Here is a tiny trained network, its code and every weight. The questions are about switching its units off for an input and a class, where a switched-off unit gives its printed mean instead of its output.

import numpy as np


def w(rows, s, z=0):
    codes = np.array(rows[::2]) - 128.0
    scale = np.full(codes.shape[1], s)
    scale[-1] = z or s
    return codes * scale


def f(y):
    return y / 2 * (1 + np.tanh(0.7978845608 * (y + 0.044715 * y**3)))


def log_softmax(a):
    a = a - a.max(-1, keepdims=True)
    return a - np.log(np.exp(a).sum(-1, keepdims=True))


def net(x, mask):
    res = np.array(x, float).reshape(1, 3) / 4 @ E
    y = f(res @ A[0][:, :-1].T + A[0][:, -1])
    res = res + np.where(mask, y, B[0][:, -1]) @ B[0][:, :-1]
    return log_softmax(res[-1] @ U[:, :-1].T + U[:, -1])


A, B = {}, {}
E = w([
[95,164,65,199,153,142,74],'x0',
[4,116,137,106,150,176,112],'x1',
[56,49,145,201,173,154,142],'x2',
],0.014)
A[0] = w([
[135,104,125,185,162,170,160,103],'neuron 1',
[126,233,92,46,131,128,105,88],'neuron 2',
[30,176,89,72,120,183,102,123],'neuron 3',
[52,151,134,84,120,130,123,79],'neuron 4',
[114,144,109,140,114,115,116,253],'neuron 5',
[123,29,113,227,139,156,127,131],'neuron 6',
[173,44,168,50,114,138,168,162],'neuron 7',
[138,240,72,60,127,157,90,131],'neuron 8',
[117,226,33,251,128,133,68,126],'neuron 9',
[105,164,87,174,125,119,88,86],'neuron 10',
[245,121,94,237,114,136,141,100],'neuron 11',
[105,59,145,181,128,91,137,97],'neuron 12',
],0.013,0.014)
B[0] = w([
[147,153,153,144,65,84,157,170],'neuron 1',
[202,80,119,163,21,116,100,195],'neuron 2',
[69,159,132,123,181,39,72,231],'neuron 3',
[93,75,109,85,102,13,120,172],'neuron 4',
[190,189,171,208,253,225,131,231],'neuron 5',
[215,157,129,196,79,149,130,236],'neuron 6',
[51,109,167,76,107,171,143,233],'neuron 7',
[165,149,129,219,84,131,175,216],'neuron 8',
[50,75,184,12,87,186,158,249],'neuron 9',
[123,76,94,73,59,65,172,166],'neuron 10',
[38,141,115,136,186,12,60,211],'neuron 11',
[178,122,84,134,38,109,117,180],'neuron 12',
],0.019,0.016)
U = w([
[169,140,162,253,27,124,144,87],'0',
[69,53,174,51,100,194,185,194],'1',
[87,133,135,170,193,2,52,191],'2',
[139,190,164,208,249,249,145,225],'3',
[163,111,18,104,144,170,141,36],'4',
[144,138,14,87,202,145,194,2],'5',
[149,59,48,117,189,57,117,29],'6',
],0.0094,0.0053)

Each question gives the input, the list of numbers given to net, and the class t.
The units are the neurons (one row each of A and B). Each row of codes is followed by its name. A weight is (code - 128) times the scale printed after its matrix; where a second scale follows, it is the last column's (A, B and U).
mask holds one flag per neuron, in row order. A switched-off neuron (its flag False) gives its mean, the last column of its row in B, instead of its output. The means were averaged over made-up inputs and are rounded, as every weight is.
A unit's drop is (log p(t) with every unit on - log p(t) with that unit switched off) / (log p(t) with every unit on - log p(t) with every unit switched off).
The circuit of an input: a set's keep is (log p(t) with only the set's units on - log p(t) with every unit switched off) / (log p(t) with every unit on - log p(t) with every unit switched off). Starting from all 12 units, units are removed one at a time, each time the one whose removal leaves the highest keep (on an exact tie, the one counted first), for as long as the keep stays at least 0.8.
units of the circuit, in order: the units of the circuit, biggest drop first
k most important neurons: the k neurons with the biggest drops, biggest first
drop of u: that unit's drop, to one decimal
input [3,-3,2], class 3: units of the circuit, in order -> neuron 4; neuron 2
input [1,-6,3], class 2: units of the circuit, in order -> neuron 11
input [8,5,8], class 0: 2 most important neurons -> neuron 6; neuron 1
input [7,0,5], class 1: 2 most important neurons -> neuron 9; neuron 8
input [-3,2,-2], class 3: 3 most important neurons -> neuron 9; neuron 10; neuron 4
input [-6,7,2], class 2: 3 most important neurons -> neuron 9; neuron 3; neuron 4
input [0,-3,-1], class 3: 2 most important neurons -> neuron 3; neuron 4
input [-3,3,0], class 3: 4 most important neurons -> neuron 9; neuron 11; neuron 10; neuron 2
input [-6,7,0], class 2: 2 most important neurons -> neuron 9; neuron 3
input [3,2,-3], class 3: units of the circuit, in order -> neuron 5; neuron 6; neuron 7; neuron 11
input [-6,3,6], class 0: 2 most important neurons -> neuron 9; neuron 6
input [-5,-4,3], class 1: 3 most important neurons -> neuron 7; neuron 3; neuron 5
input [-3,0,2], class 3: 3 most important neurons -> neuron 9; neuron 4; neuron 10
input [-4,-8,-1], class 2: units of the circuit, in order -> neuron 11
input [5,-4,-4], class 1: 3 most important neurons -> neuron 9; neuron 6; neuron 3
input [7,5,-1], class 1: drop of neuron 9 -> 4.9
input [8,-6,0], class 1: drop of neuron 9 -> 3.0
input [8,-5,0], class 1: drop of neuron 9 -> 2.6
